Below are the code and all the weights of a small trained network. Each question names an input and a class and asks about switching units off, where a switched-off unit gives its printed mean instead of its output.

import numpy as np


def w(rows, s, z=0):
    codes = np.array(rows[::2]) - 128.0
    scale = np.full(codes.shape[1], s)
    scale[-1] = z or s
    return codes * scale


def f(y):
    return y / 2 * (1 + np.tanh(0.7978845608 * (y + 0.044715 * y**3)))


def log_softmax(a):
    a = a - a.max(-1, keepdims=True)
    return a - np.log(np.exp(a).sum(-1, keepdims=True))


def net(x, mask):
    res = np.array(x, float).reshape(1, 8) / 4 @ E
    y = f(res @ A[0][:, :-1].T + A[0][:, -1])
    res = res + np.where(mask, y, B[0][:, -1]) @ B[0][:, :-1]
    return log_softmax(res[-1] @ U[:, :-1].T + U[:, -1])


A, B = {}, {}
E = w([
[8,122,125],'x0',
[138,201,197],'x1',
[129,190,62],'x2',
[127,128,128],'x3',
[128,128,128],'x4',
[128,128,127],'x5',
[128,128,128],'x6',
[128,127,128],'x7',
],0.013)
A[0] = w([
[172,177,130,115],'n0',
[75,87,82,109],'n1',
[185,87,228,179],'n2',
[132,69,178,254],'n3',
[45,153,168,94],'n4',
[206,56,63,177],'n5',
[78,96,84,129],'n6',
[94,132,83,101],'n7',
[79,172,159,107],'n8',
[143,68,220,232],'n9',
[201,185,156,118],'n10',
[107,155,139,90],'n11',
[115,228,8,178],'n12',
],0.018,0.0057)
B[0] = w([
[175,86,145,184],'n0',
[119,64,158,188],'n1',
[3,138,172,237],'n2',
[93,96,74,206],'n3',
[156,158,57,203],'n4',
[151,241,51,236],'n5',
[102,70,156,185],'n6',
[86,119,153,162],'n7',
[151,196,102,181],'n8',
[35,137,85,232],'n9',
[169,53,177,222],'n10',
[140,147,111,143],'n11',
[144,213,246,253],'n12',
],0.025,0.015)
U = w([
[81,166,87,242],'0',
[54,117,244,200],'1',
[167,207,170,147],'2',
[178,79,252,1],'3',
[87,13,101,33],'4',
],0.013,0.002)

Each question gives the input, the list of numbers given to net, and the class t.
The units are the neurons (one row each of A and B). Each row of codes is followed by its name. A weight is (code - 128) times the scale printed after its matrix; where a second scale follows, it is the last column's (A, B and U).
mask holds one flag per neuron, in row order. A switched-off neuron (its flag False) gives its mean, the last column of its row in B, instead of its output. The means were averaged over made-up inputs and are rounded, as every weight is.
A unit's drop is (log p(t) with every unit on - log p(t) with that unit switched off) / (log p(t) with every unit on - log p(t) with every unit switched off).
The circuit of an input: a set's keep is (log p(t) with only the set's units on - log p(t) with every unit switched off) / (log p(t) with every unit on - log p(t) with every unit switched off). Starting from the 12 units with the biggest drops (on a tie, the unit counted first), units are removed one at a time, each time the one whose removal leaves the highest keep (on an exact tie, the one counted first), for as long as the keep stays at least 0.8.
circuit, biggest first: the units of the circuit, biggest drop first
unit that matters most: the unit with the biggest drop
top k neurons: the k neurons with the biggest drops, biggest first
drop of u: that unit's drop, to one decimal
input [-5,1,3,7,8,3,-2,-3], class 3: unit that matters most : n10
input [-7,-4,0,-6,-2,-8,-2,7], class 0: circuit, biggest first : [n12 n5]
input [5,-7,0,2,-7,-1,-5,-6], class 4: circuit, biggest first : [n12 n1]
input [4,0,-8,7,1,2,7,8], class 4: top 3 neurons : [n5 n12 n3]
input [6,0,-4,0,-5,-3,6,4], class 4: top 2 neurons : [n5 n12]
input [7,-4,0,-2,4,-4,8,-5], class 4: top 3 neurons : [n12 n2 n4]
input [6,8,0,-6,-5,-6,-5,-6], class 0: top 3 neurons : [n12 n4 n10]
input [7,0,-6,5,-2,-2,-3,8], class 4: top 2 neurons : [n5 n12]
input [-5,-1,-2,2,8,-7,-8,6], class 0: top 2 neurons : [n5 n12]
input [0,7,4,7,5,4,-1,-4], class 3: top 2 neurons : [n5 n10]
input [-1,-8,6,1,2,-2,8,3], class 2: drop of n5 : 1.6
input [-7,3,7,-1,-7,3,5,1], class 3: drop of n10 : 0.4
input [-4,0,-4,-8,4,-7,0,1], class 0: drop of n9 : 0.1
input [-7,7,2,4,4,2,5,0], class 3: circuit, biggest first : [n10]
